Here is a tiny trained network, its code and every weight. The questions are about switching its units off for an input and a class, where a switched-off unit gives its printed mean instead of its output.

import numpy as np


def w(rows, s, z=0):
    codes = np.array(rows[::2]) - 128.0
    scale = np.full(codes.shape[1], s)
    scale[-1] = z or s
    return codes * scale


def f(y):
    return np.maximum(y, 0)


def log_softmax(a):
    a = a - a.max(-1, keepdims=True)
    return a - np.log(np.exp(a).sum(-1, keepdims=True))


def net(x, mask):
    res = np.array(x, float).reshape(1, 7) / 4 @ E
    y = f(res @ A[0][:, :-1].T + A[0][:, -1])
    res = res + np.where(mask, y, B[0][:, -1]) @ B[0][:, :-1]
    return log_softmax(res[-1] @ U[:, :-1].T + U[:, -1])


A, B = {}, {}
E = w([
[125,23,76,225,52,33,146,132,133,27],'x0',
[107,113,109,46,106,80,190,189,195,111],'x1',
[165,231,173,56,120,6,94,138,22,106],'x2',
[64,201,59,250,148,53,189,195,106,143],'x3',
[207,145,77,70,152,153,83,137,74,9],'x4',
[36,144,154,139,113,201,128,156,120,132],'x5',
[118,96,122,96,1,190,166,189,78,197],'x6',
],0.0068)
A[0] = w([
[121,134,134,111,101,164,135,139,112,161,79],'N0',
[145,154,144,113,173,134,97,93,104,130,99],'N1',
[137,133,118,101,102,186,155,164,114,170,118],'N2',
[152,170,180,123,209,197,53,45,64,130,117],'N3',
[126,104,135,121,106,90,149,113,160,155,115],'N4',
[154,167,94,87,169,96,143,166,123,137,200],'N5',
[155,125,104,168,117,111,141,150,137,120,141],'N6',
[170,128,118,28,136,82,113,130,118,73,26],'N7',
[142,95,127,164,79,107,130,106,102,115,69],'N8',
[159,143,130,1,140,101,107,151,118,73,171],'N9',
[128,142,122,82,86,207,152,156,98,206,80],'N10',
[84,139,142,142,162,158,132,152,191,158,78],'N11',
[126,132,138,121,165,149,133,123,159,148,139],'N12',
[66,153,111,143,199,212,171,169,206,171,154],'N13',
[144,133,120,106,122,95,140,124,153,166,71],'N14',
[142,155,159,128,180,179,81,84,86,127,56],'N15',
[139,124,137,124,130,108,142,133,128,178,46],'N16',
[137,121,109,153,153,179,110,125,125,81,67],'N17',
[106,113,137,105,113,95,138,142,165,116,116],'N18',
[128,183,100,85,186,61,152,166,115,126,81],'N19',
[203,104,99,50,149,120,144,108,179,131,148],'N20',
[105,147,136,173,120,98,136,133,114,142,8],'N21',
[119,163,103,116,143,114,141,153,114,123,85],'N22',
[110,126,111,147,150,150,139,129,140,124,58],'N23',
[151,138,114,90,93,191,141,159,121,187,251],'N24',
[116,125,126,133,155,135,148,121,176,154,130],'N25',
[141,162,108,101,175,76,114,134,115,103,152],'N26',
[144,132,146,89,118,67,153,120,153,201,186],'N27',
[114,126,142,200,116,141,119,140,140,156,82],'N28',
[135,114,119,111,104,133,137,112,151,128,3],'N29',
[187,100,94,62,134,128,129,120,162,108,140],'N30',
[125,127,175,86,99,59,144,126,146,202,129],'N31',
[178,106,33,230,112,50,166,161,125,106,137],'N32',
],0.014,0.0025)
B[0] = w([
[169,115,112,82,126,130,121,137,142,124,166],'N0',
[178,134,133,129,108,133,104,142,107,161,175],'N1',
[165,62,137,72,146,144,152,101,155,103,183],'N2',
[165,214,164,149,139,115,63,160,78,194,231],'N3',
[126,165,131,132,126,133,111,128,136,155,163],'N4',
[89,113,155,107,133,138,105,113,51,108,185],'N5',
[110,141,137,152,139,103,130,110,141,106,167],'N6',
[112,203,133,58,131,141,209,127,160,114,213],'N7',
[128,133,91,125,156,126,84,160,193,182,174],'N8',
[92,101,79,36,136,126,184,109,127,75,234],'N9',
[156,58,102,23,124,142,129,155,159,87,211],'N10',
[74,119,126,150,125,117,175,96,148,155,185],'N11',
[90,147,106,147,111,121,153,131,110,172,162],'N12',
[48,126,134,164,132,104,155,46,202,225,230],'N13',
[121,158,144,125,136,107,129,128,109,130,148],'N14',
[154,183,136,135,125,118,85,157,92,154,187],'N15',
[106,160,141,124,120,134,136,132,126,137,145],'N16',
[109,162,139,136,125,110,113,131,112,182,158],'N17',
[127,155,130,126,136,136,110,127,92,157,161],'N18',
[135,80,181,145,123,148,105,117,1,112,195],'N19',
[117,176,159,118,126,113,84,122,81,202,196],'N20',
[136,172,136,153,131,140,108,121,86,145,158],'N21',
[144,85,147,128,130,135,122,99,89,107,156],'N22',
[77,108,144,132,111,142,120,119,144,124,149],'N23',
[114,48,124,54,120,140,150,113,107,115,203],'N24',
[74,133,120,148,124,133,131,120,126,139,166],'N25',
[113,94,138,122,110,145,138,136,63,113,190],'N26',
[109,195,147,145,125,118,113,129,104,168,183],'N27',
[119,95,125,82,127,114,142,128,126,105,170],'N28',
[152,105,134,134,151,125,122,127,97,149,142],'N29',
[120,179,168,94,124,125,120,121,90,179,187],'N30',
[109,206,132,132,146,122,126,108,105,178,191],'N31',
[66,157,95,242,124,116,161,132,170,59,247],'N32',
],0.021,0.016)
U = w([
[130,158,170,73,145,166,102,113,83,200,245],'0',
[165,35,86,73,109,218,142,149,141,94,30],'1',
[126,139,118,173,130,161,130,169,53,29,3],'2',
[120,185,43,139,137,116,175,165,185,109,45],'3',
[189,169,136,119,134,152,198,124,143,103,28],'4',
[98,148,121,254,131,111,88,131,139,139,140],'5',
[57,128,85,120,132,138,205,79,154,140,238],'6',
],0.0089,0.0017)

Each question gives the input, the list of numbers given to net, and the class t.
The units are the neurons (one row each of A and B). Each row of codes is followed by its name. A weight is (code - 128) times the scale printed after its matrix; where a second scale follows, it is the last column's (A, B and U).
mask holds one flag per neuron, in row order. A switched-off neuron (its flag False) gives its mean, the last column of its row in B, instead of its output. The means were averaged over made-up inputs and are rounded, as every weight is.
A unit's drop is (log p(t) with every unit on - log p(t) with that unit switched off) / (log p(t) with every unit on - log p(t) with every unit switched off).
The circuit of an input: a set's keep is (log p(t) with only the set's units on - log p(t) with every unit switched off) / (log p(t) with every unit on - log p(t) with every unit switched off). Starting from the 12 units with the biggest drops (on a tie, the unit counted first), units are removed one at a time, each time the one whose removal leaves the highest keep (on an exact tie, the one counted first), for as long as the keep stays at least 0.8.
circuit, biggest first: the units of the circuit, biggest drop first
k most important neurons: the k neurons with the biggest drops, biggest first
drop of u: that unit's drop, to one decimal
input [5,-4,1,-1,2,2,1], class 5: 3 most important neurons	(N9 N7 N10)
input [-5,0,-7,0,8,6,5], class 1: circuit, biggest first	(N10)
input [7,-8,-5,0,-6,1,5], class 5: circuit, biggest first	(N9 N32)
input [8,2,3,0,4,1,0], class 3: circuit, biggest first	(N13 N32 N8)
input [5,-6,-8,7,-1,0,5], class 5: 2 most important neurons	(N32 N9)
input [-4,-2,5,2,-6,7,6], class 1: circuit, biggest first	(N10 N2)
input [-4,4,-6,-2,-1,4,7], class 1: 3 most important neurons	(N10 N2 N24)
input [2,8,-1,1,-3,6,6], class 6: 2 most important neurons	(N13 N3)
input [-4,7,8,4,2,2,-1], class 2: 3 most important neurons	(N13 N19 N3)
input [-7,-3,-8,7,1,-8,-3], class 5: 2 most important neurons	(N9 N7)
input [-1,-8,-6,2,-4,8,-3], class 6: 2 most important neurons	(N13 N28)
input [-3,5,-5,2,-2,-6,0], class 6: 2 most important neurons	(N3 N13)
input [-6,7,-2,5,-7,-4,3], class 6: 2 most important neurons	(N13 N3)
input [-5,8,-5,-7,-6,2,-8], class 6: circuit, biggest first	(N13)
input [8,6,1,0,6,-3,5], class 3: 2 most important neurons	(N13 N32)
input [8,5,4,6,2,4,-3], class 2: 2 most important neurons	(N13 N19)
input [-7,6,-2,-2,-1,-4,8], class 1: 3 most important neurons	(N10 N24 N2)
input [-2,7,0,4,3,6,-4], class 6: 2 most important neurons	(N3 N13)
input [-2,-2,-4,4,-8,7,2], class 6: drop of N0	0.0
input [0,-3,8,8,-7,8,-8], class 2: drop of N19	0.5
input [-6,7,3,4,4,2,3], class 1: drop of N3	0.1
